Below is a small trained network, with its code and all its weights. Each question gives an input and a target symbol and asks what happens when units are switched off, that is, made to give their printed mean instead of their output.

import numpy as np


def w(rows, s, z=0):
    codes = np.array(rows[::2]) - 128.0
    scale = np.full(codes.shape[1], s)
    scale[-1] = z or s
    return codes * scale


def f(y):
    return y / 2 * (1 + np.tanh(0.7978845608 * (y + 0.044715 * y**3)))


def softmax(a):
    e = np.exp(a - a.max(-1, keepdims=True))
    return e / e.sum(-1, keepdims=True)


def log_softmax(a):
    a = a - a.max(-1, keepdims=True)
    return a - np.log(np.exp(a).sum(-1, keepdims=True))


def net(x, mask):
    ids = ['ΓΔΛΩαβεηθπτφψ'.index(c) for c in x.split()]
    T = len(ids)
    res = E[ids] + P[:T]
    u = 0
    for l in range(3):
        r = res
        for j in range(2):
            rows = slice(3 * j, 3 * j + 3)
            q, k, v = (r @ M[l][rows].T for M in (Q, K, V))
            z = softmax(np.where(np.tri(T) > 0, q @ k.T / 3**0.5, -1e9)) @ v
            o = O[l][rows]
            res = res + np.where(mask[u + j], z, o[:, -1]) @ o[:, :-1]
        u += 2
        y = f(res @ A[l][:, :-1].T + A[l][:, -1])
        res = res + np.where(mask[u : u + 8], y, B[l][:, -1]) @ B[l][:, :-1]
        u += 8
    return log_softmax(res[-1] @ U[:, :-1].T + U[:, -1])


Q, K, V, O, A, B = {}, {}, {}, {}, {}, {}
E = w([
[80,82,105,113,150,164],'Γ',
[162,78,174,158,68,55],'Δ',
[112,124,150,115,197,131],'Λ',
[145,144,252,102,38,134],'Ω',
[144,78,92,159,32,155],'α',
[154,167,165,186,198,198],'β',
[175,128,139,194,177,186],'ε',
[124,91,182,148,72,182],'η',
[156,132,131,66,113,163],'θ',
[174,91,63,103,123,55],'π',
[135,107,140,32,129,131],'τ',
[135,217,92,109,156,147],'φ',
[85,29,105,114,140,77],'ψ',
],0.017)
P = w([
[71,46,20,126,173,254],'0',
[137,124,109,107,167,137],'1',
[130,133,118,111,163,142],'2',
[120,132,122,113,151,143],'3',
[115,139,121,105,156,137],'4',
[109,138,120,106,151,148],'5',
[101,135,138,103,138,143],'6',
[99,140,137,103,139,147],'7',
],0.0085)
Q[0] = w([
[55,153,115,33,165,122],'0.h0',
[138,199,78,248,85,134],'0.h0',
[226,48,232,125,112,27],'0.h0',
[36,45,29,51,238,254],'0.h1',
[118,62,46,200,139,189],'0.h1',
[74,224,211,217,59,8],'0.h1',
],0.0055)
K[0] = w([
[39,84,114,138,120,134],'0.h0',
[172,85,135,123,82,164],'0.h0',
[174,150,137,91,124,70],'0.h0',
[124,100,10,161,173,222],'0.h1',
[170,71,84,102,131,147],'0.h1',
[219,126,145,157,111,50],'0.h1',
],0.011)
V[0] = w([
[114,87,51,253,71,112],'0.h0',
[200,83,133,105,65,164],'0.h0',
[115,179,128,72,147,204],'0.h0',
[169,4,154,99,146,160],'0.h1',
[161,156,102,89,124,113],'0.h1',
[191,53,42,28,160,79],'0.h1',
],0.0048)
O[0] = w([
[98,140,74,152,162,125,118],'0.h0',
[39,151,76,171,77,179,104],'0.h0',
[117,71,98,116,132,151,255],'0.h0',
[148,98,169,254,195,148,200],'0.h1',
[99,111,131,107,84,78,116],'0.h1',
[199,42,123,98,57,106,212],'0.h1',
],0.0084,0.0024)
A[0] = w([
[144,74,146,65,89,165,132],'0.n0',
[158,52,201,146,233,166,7],'0.n1',
[59,138,199,200,94,118,105],'0.n2',
[186,172,82,76,154,154,19],'0.n3',
[225,89,164,143,85,76,147],'0.n4',
[1,66,89,56,213,150,203],'0.n5',
[103,185,60,50,165,236,38],'0.n6',
[172,160,179,206,165,55,162],'0.n7',
],0.0071,0.0015)
B[0] = w([
[160,102,106,84,183,138,156],'0.n0',
[137,175,237,135,101,92,211],'0.n1',
[74,116,98,93,255,171,119],'0.n2',
[80,118,170,177,125,164,173],'0.n3',
[117,111,57,125,126,211,135],'0.n4',
[207,157,181,103,235,154,253],'0.n5',
[117,152,158,136,183,113,245],'0.n6',
[98,88,56,86,136,149,129],'0.n7',
],0.0076,0.0057)
Q[1] = w([
[94,147,109,71,93,70],'1.h0',
[104,123,56,86,99,3],'1.h0',
[67,122,113,124,75,51],'1.h0',
[145,74,114,51,81,234],'1.h1',
[128,187,70,125,97,134],'1.h1',
[40,241,154,90,68,31],'1.h1',
],0.0066)
K[1] = w([
[116,124,61,93,39,113],'1.h0',
[65,98,154,47,26,2],'1.h0',
[92,129,143,168,1,86],'1.h0',
[184,117,84,91,235,202],'1.h1',
[77,200,181,125,57,179],'1.h1',
[107,188,150,114,94,26],'1.h1',
],0.0073)
V[1] = w([
[76,102,133,172,183,136],'1.h0',
[52,165,160,180,162,54],'1.h0',
[161,98,138,98,136,113],'1.h0',
[149,168,165,108,74,82],'1.h1',
[90,165,88,73,150,131],'1.h1',
[184,85,30,87,1,35],'1.h1',
],0.007)
O[1] = w([
[155,110,156,173,247,156,167],'1.h0',
[130,129,205,122,74,147,122],'1.h0',
[148,125,115,94,147,112,140],'1.h0',
[44,147,99,128,143,80,88],'1.h1',
[64,186,123,102,160,196,129],'1.h1',
[149,155,127,151,102,125,2],'1.h1',
],0.011,0.017)
A[1] = w([
[76,115,187,152,146,2,43],'1.n0',
[190,199,202,31,164,106,225],'1.n1',
[154,112,165,68,60,217,96],'1.n2',
[120,170,119,185,65,27,3],'1.n3',
[170,88,105,149,62,74,109],'1.n4',
[65,80,132,125,79,140,189],'1.n5',
[183,52,168,171,88,122,153],'1.n6',
[196,149,105,94,132,88,60],'1.n7',
],0.0069,0.0027)
B[1] = w([
[95,108,115,80,83,127,126],'1.n0',
[148,206,90,120,165,79,249],'1.n1',
[157,105,88,135,182,182,136],'1.n2',
[3,109,136,119,70,171,126],'1.n3',
[87,193,176,64,122,17,128],'1.n4',
[119,89,95,96,124,37,123],'1.n5',
[113,137,186,152,79,80,160],'1.n6',
[20,128,53,175,109,112,129],'1.n7',
],0.0065,0.014)
Q[2] = w([
[52,103,163,166,96,92],'2.h0',
[79,100,121,186,2,71],'2.h0',
[114,190,220,156,62,141],'2.h0',
[84,56,112,85,64,140],'2.h1',
[167,127,127,152,205,94],'2.h1',
[113,157,107,141,134,133],'2.h1',
],0.008)
K[2] = w([
[117,94,195,137,27,2],'2.h0',
[131,128,182,99,135,44],'2.h0',
[87,145,82,190,82,41],'2.h0',
[149,179,54,141,35,135],'2.h1',
[127,117,150,185,175,189],'2.h1',
[121,134,177,121,134,127],'2.h1',
],0.0082)
V[2] = w([
[223,124,144,84,95,138],'2.h0',
[128,193,145,100,164,139],'2.h0',
[133,73,77,125,135,207],'2.h0',
[203,196,70,243,95,185],'2.h1',
[207,231,197,1,81,164],'2.h1',
[207,151,124,41,139,86],'2.h1',
],0.0057)
O[2] = w([
[180,126,133,109,107,111,135],'2.h0',
[23,25,61,210,121,112,255],'2.h0',
[122,192,128,76,150,219,241],'2.h0',
[157,139,101,161,75,123,46],'2.h1',
[163,254,137,187,125,153,160],'2.h1',
[172,231,131,99,225,100,234],'2.h1',
],0.007,0.0076)
A[2] = w([
[148,237,237,112,181,168,23],'2.n0',
[201,143,136,17,115,235,74],'2.n1',
[50,48,8,93,169,58,144],'2.n2',
[156,138,182,219,187,171,4],'2.n3',
[2,147,59,203,137,51,107],'2.n4',
[202,52,168,97,175,106,160],'2.n5',
[53,135,90,190,226,181,163],'2.n6',
[112,58,90,173,49,241,249],'2.n7',
],0.006,0.0025)
B[2] = w([
[37,5,59,140,84,28,250],'2.n0',
[107,85,36,137,92,113,169],'2.n1',
[218,206,154,250,99,119,160],'2.n2',
[177,47,123,187,42,146,195],'2.n3',
[76,180,167,79,127,47,138],'2.n4',
[184,171,131,2,58,124,192],'2.n5',
[158,103,152,189,129,183,247],'2.n6',
[51,114,70,96,168,60,145],'2.n7',
],0.0064,0.019)
U = w([
[198,66,79,155,152,119,158],'Γ',
[118,110,117,144,128,89,253],'Δ',
[97,88,132,134,166,22,148],'Λ',
[2,120,144,76,126,121,156],'Ω',
[105,56,49,141,63,93,68],'α',
[100,73,184,197,115,94,9],'β',
[169,108,185,191,95,153,105],'ε',
[101,95,145,91,105,205,98],'η',
[137,135,70,81,131,164,46],'θ',
[174,182,86,164,82,102,159],'π',
[145,158,64,65,144,131,57],'τ',
[109,143,80,181,179,135,151],'φ',
[206,177,177,116,137,141,180],'ψ',
],0.0082,0.0074)

Each question gives the input, a string of symbols that net reads in full, and the target symbol t.
The units are the heads (3 rows each of Q, K, V and O) and the neurons (one row each of A and B). Each row of codes is followed by its name. A weight is (code - 128) times the scale printed after its matrix; where a second scale follows, it is the last column's (O, A, B and U).
mask holds one flag per unit, layer by layer, with each layer's heads first. A switched-off unit (its flag False) gives its mean, the last column of its rows in O or B, instead of its output. The means were averaged over made-up inputs and are rounded, as every weight is.
A unit's drop is (log p(t) with every unit on - log p(t) with that unit switched off) / (log p(t) with every unit on - log p(t) with every unit switched off).
The circuit of an input: a set's keep is (log p(t) with only the set's units on - log p(t) with every unit switched off) / (log p(t) with every unit on - log p(t) with every unit switched off). Starting from the 12 units with the biggest drops (on a tie, the unit counted first), units are removed one at a time, each time the one whose removal leaves the highest keep (on an exact tie, the one counted first), for as long as the keep stays at least 0.8.
units of the circuit, in order: the units of the circuit, biggest drop first
most important unit: the unit with the biggest drop
top k neurons: the k neurons with the biggest drops, biggest first
k most important neurons of layer l: the k neurons of layer l with the biggest drops, biggest first
heads that matter: for each layer, one digit per head in row order, 1 if its drop is at least 0.15 and else 0, layers parted by /
input φ π φ φ π φ Λ, target φ: units of the circuit, in order -> [1.h1, 0.h1, 2.n5, 2.h1]
input Λ Λ β, target Λ: heads that matter -> 10 / 01 / 01
input φ Ω φ η, target φ: heads that matter -> 01 / 01 / 10
input Γ φ φ φ Λ η Γ, target Γ: units of the circuit, in order -> [0.n5, 1.h0, 2.n3, 1.h1]
input α α Λ φ ψ α, target α: units of the circuit, in order -> [2.h1, 0.n5]
input α φ ψ Ω φ α, target α: units of the circuit, in order -> [0.n5, 1.h0]
input η π φ Λ β Ω, target Ω: units of the circuit, in order -> [0.h1, 0.n2, 2.n2]
input φ η Λ θ Δ, target φ: top neuron -> [0.n4]
input φ θ Λ Λ Ω, target φ: heads that matter -> 01 / 01 / 10
input ψ θ φ φ φ φ α Λ, target ψ: 3 most important neurons of layer 2 -> [2.n0, 2.n5, 2.n1]
input φ ψ τ, target φ: 2 most important neurons of layer 1 -> [1.n1, 1.n7]
input ε η Λ φ φ φ ψ η, target η: top 2 neurons -> [2.n0, 1.n1]
input Λ Δ φ α π, target π: heads that matter -> 00 / 10 / 00
input α α θ α φ Λ, target α: top 3 neurons -> [2.n0, 2.n1, 2.n3]
input Λ Λ φ Λ φ φ ψ, target ψ: most important neuron of layer 0 -> [0.n6]
input Γ ψ η φ ψ, target ψ: top 3 neurons -> [2.n0, 2.n5, 0.n1]
input Λ φ Λ, target Λ: top 4 neurons -> [0.n1, 2.n0, 0.n5, 1.n1]
input φ Λ φ, target φ: top 2 neurons -> [0.n1, 2.n5]
input Λ ψ θ Λ, target Λ: 2 most important neurons of layer 2 -> [2.n0, 2.n6]
input α β τ φ α φ φ, target α: top 4 neurons -> [2.n0, 2.n1, 0.n1, 1.n1]
input φ Λ α α φ, target φ: most important unit -> 0.n1
input φ α ψ, target φ: 2 most important neurons of layer 0 -> [0.n5, 0.n6]
input φ φ φ φ Λ ψ φ Ω, target φ: 2 most important neurons of layer 2 -> [2.n5, 2.n6]
input η Λ θ θ α θ, target η: top 2 neurons -> [2.n0, 0.n2]
input ψ φ φ φ φ Γ, target ψ: top 4 neurons -> [2.n0, 2.n5, 0.n5, 2.n1]
input Δ φ α α π, target π: top 3 neurons -> [2.n2, 2.n0, 1.n4]
input α φ τ Λ φ Γ, target α: most important neuron of layer 1 -> [1.n1]
